Here is a tiny trained network, its code and every weight. The questions are about switching its units off for an input and a target symbol, where a switched-off unit gives its printed mean instead of its output.

import numpy as np


def w(rows, s, z=0):
    codes = np.array(rows[::2]) - 128.0
    scale = np.full(codes.shape[1], s)
    scale[-1] = z or s
    return codes * scale


def f(y):
    return np.maximum(y, 0)


def softmax(a):
    e = np.exp(a - a.max(-1, keepdims=True))
    return e / e.sum(-1, keepdims=True)


def log_softmax(a):
    a = a - a.max(-1, keepdims=True)
    return a - np.log(np.exp(a).sum(-1, keepdims=True))


def net(x, mask):
    ids = ['ΔΣΦΨαζημ'.index(c) for c in x.split()]
    T = len(ids)
    res = E[ids] + P[:T]
    r = res
    for j in range(3):
        rows = slice(3 * j, 3 * j + 3)
        q, k, v = (r @ M[0][rows].T for M in (Q, K, V))
        z = softmax(np.where(np.tri(T) > 0, q @ k.T / 3**0.5, -1e9)) @ v
        o = O[0][rows]
        res = res + np.where(mask[j], z, o[:, -1]) @ o[:, :-1]
    y = f(res @ A[0][:, :-1].T + A[0][:, -1])
    res = res + np.where(mask[3:19], y, B[0][:, -1]) @ B[0][:, :-1]
    return log_softmax(res[-1] @ U[:, :-1].T + U[:, -1])


Q, K, V, O, A, B = {}, {}, {}, {}, {}, {}
E = w([
[130,131,121,63,116,220],'Δ',
[128,127,107,172,133,173],'Σ',
[107,98,160,163,111,60],'Φ',
[101,89,157,110,41,216],'Ψ',
[144,167,208,94,134,113],'α',
[98,107,129,7,123,121],'ζ',
[238,102,103,154,148,100],'η',
[127,139,81,109,203,119],'μ',
],0.013)
P = w([
[126,51,254,117,221,113],'0',
[125,114,171,110,178,105],'1',
[134,153,168,116,145,102],'2',
[142,175,156,100,112,103],'3',
[126,186,133,91,53,127],'4',
[122,199,126,72,25,112],'5',
],0.007)
Q[0] = w([
[75,60,214,167,88,78],'h1',
[153,79,178,54,149,70],'h1',
[104,81,192,3,100,206],'h1',
[146,151,146,116,121,110],'h2',
[121,126,149,92,118,147],'h2',
[131,81,71,123,96,125],'h2',
[131,147,103,153,79,153],'h3',
[114,165,107,136,88,182],'h3',
[133,160,129,134,94,76],'h3',
],0.045)
K[0] = w([
[23,105,192,163,85,98],'h1',
[90,136,157,22,141,67],'h1',
[82,201,151,3,29,158],'h1',
[143,157,158,130,139,150],'h2',
[190,154,95,139,84,114],'h2',
[69,162,83,142,110,125],'h2',
[108,135,80,71,125,106],'h3',
[96,171,108,79,114,125],'h3',
[126,145,108,188,139,105],'h3',
],0.043)
V[0] = w([
[73,143,170,112,193,131],'h1',
[175,184,92,142,82,101],'h1',
[64,195,20,162,99,141],'h1',
[214,180,81,88,71,95],'h2',
[142,7,167,131,20,39],'h2',
[65,137,29,27,132,34],'h2',
[29,170,168,184,183,186],'h3',
[21,187,140,183,123,89],'h3',
[111,62,167,107,128,98],'h3',
],0.013)
O[0] = w([
[169,117,157,54,90,133,152],'h1',
[90,129,128,163,183,115,90],'h1',
[49,65,118,81,173,126,2],'h1',
[233,149,138,132,102,131,97],'h2',
[82,155,20,144,113,53,156],'h2',
[189,5,81,53,83,98,79],'h2',
[91,118,214,96,159,96,97],'h3',
[109,104,149,154,118,53,24],'h3',
[122,78,55,82,126,104,196],'h3',
],0.011,0.0081)
A[0] = w([
[113,107,147,80,181,110,60],'n1',
[138,100,126,89,253,120,3],'n2',
[154,105,149,124,137,205,90],'n3',
[89,133,138,84,144,136,51],'n4',
[66,137,128,70,119,157,96],'n5',
[65,35,107,181,185,167,24],'n6',
[172,139,147,95,201,64,143],'n7',
[134,170,102,117,168,86,73],'n8',
[137,150,169,109,173,75,106],'n9',
[104,92,97,180,203,140,157],'n10',
[90,68,118,112,206,124,110],'n11',
[106,66,193,157,96,133,122],'n12',
[147,73,171,192,208,68,113],'n13',
[76,118,194,114,137,93,83],'n14',
[151,107,148,159,213,151,56],'n15',
[173,81,148,130,131,159,34],'n16',
],0.017,0.0077)
B[0] = w([
[164,86,85,123,103,164,169],'n1',
[11,85,149,112,114,209,148],'n2',
[115,98,129,92,202,81,237],'n3',
[151,157,93,80,123,118,172],'n4',
[152,187,85,174,150,143,255],'n5',
[216,145,114,204,175,44,149],'n6',
[96,186,135,132,83,97,192],'n7',
[69,80,135,146,124,168,196],'n8',
[162,180,158,100,102,125,186],'n9',
[156,87,169,72,75,132,196],'n10',
[107,88,202,142,170,156,160],'n11',
[102,78,143,177,131,161,155],'n12',
[50,221,90,97,106,85,145],'n13',
[148,6,98,151,165,102,189],'n14',
[212,115,158,177,117,130,160],'n15',
[65,156,126,132,131,181,181],'n16',
],0.024,0.0075)
U = w([
[161,110,144,157,173,61,200],'Δ',
[111,180,187,109,129,55,170],'Σ',
[40,116,100,140,122,2,157],'Φ',
[79,110,164,106,139,142,128],'Ψ',
[143,127,143,129,116,138,3],'α',
[154,108,44,36,107,83,168],'ζ',
[81,193,90,215,160,129,110],'η',
[96,150,134,82,203,68,116],'μ',
],0.0047,0.0035)

Each question gives the input, a string of symbols that net reads in full, and the target symbol t.
The units are the heads (3 rows each of Q, K, V and O) and the neurons (one row each of A and B). Each row of codes is followed by its name. A weight is (code - 128) times the scale printed after its matrix; where a second scale follows, it is the last column's (O, A, B and U).
mask holds one flag per unit, heads first, then neurons. A switched-off unit (its flag False) gives its mean, the last column of its rows in O or B, instead of its output. The means were averaged over made-up inputs and are rounded, as every weight is.
A unit's drop is (log p(t) with every unit on - log p(t) with that unit switched off) / (log p(t) with every unit on - log p(t) with every unit switched off).
The circuit of an input: a set's keep is (log p(t) with only the set's units on - log p(t) with every unit switched off) / (log p(t) with every unit on - log p(t) with every unit switched off). Starting from the 12 units with the biggest drops (on a tie, the unit counted first), units are removed one at a time, each time the one whose removal leaves the highest keep (on an exact tie, the one counted first), for as long as the keep stays at least 0.8.
units of the circuit, in order: the units of the circuit, biggest drop first
most important unit: the unit with the biggest drop
top k neurons: the k neurons with the biggest drops, biggest first
heads that matter: for each layer, one digit per head in row order, 1 if its drop is at least 0.15 and else 0, layers parted by /
input μ α Φ ζ Σ, target Δ: heads that matter => 100
input Σ Δ Σ, target μ: top neuron => [n3]
input Σ μ Δ, target μ: units of the circuit, in order => [n3 h2]
input Σ Δ Δ α η, target Δ: heads that matter => 111
input Ψ η Σ, target Ψ: units of the circuit, in order => [n10 h2 n8 h1]
input ζ Ψ Φ α μ, target Ψ: units of the circuit, in order => [h1 n2]
input η η Δ η α, target η: units of the circuit, in order => [h2 h3]
input ζ ζ Σ ζ, target Δ: units of the circuit, in order => [n14 h3 h2]
input Φ Δ Σ η, target Φ: units of the circuit, in order => [n13 h3 h1]
input ζ η Σ, target ζ: heads that matter => 011
input Δ Σ α, target Σ: units of the circuit, in order => [n9 h3]
input Ψ μ η, target Ψ: units of the circuit, in order => [n10 h2 n8 h1]
input ζ μ η, target ζ: heads that matter => 011
input Ψ μ ζ ζ Δ, target μ: units of the circuit, in order => [h2 n3]
input μ Σ η, target μ: most important unit => n3
input Σ ζ ζ Σ, target ζ: units of the circuit, in order => [h2 h1]
input Σ Ψ Ψ Φ μ, target Ψ: units of the circuit, in order => [n2 h1]
input ζ Σ ζ μ Φ Ψ, target η: units of the circuit, in order => [h1 n5]
input Σ Σ Σ, target Δ: units of the circuit, in order => [h3 h2 n14 n15]
input Ψ ζ Σ η, target Ψ: heads that matter => 111
input η Φ ζ, target η: most important unit => h2
input η ζ μ, target η: heads that matter => 110
input Σ η ζ ζ, target Σ: heads that matter => 011
input Δ ζ ζ, target ζ: heads that matter => 011
input Φ ζ ζ η ζ Φ, target ζ: heads that matter => 010
input η α Δ, target η: heads that matter => 010
input Δ Σ η, target Δ: most important unit => h3
input ζ Ψ ζ Σ ζ, target Δ: units of the circuit, in order => [h3 n14 h2 h1]
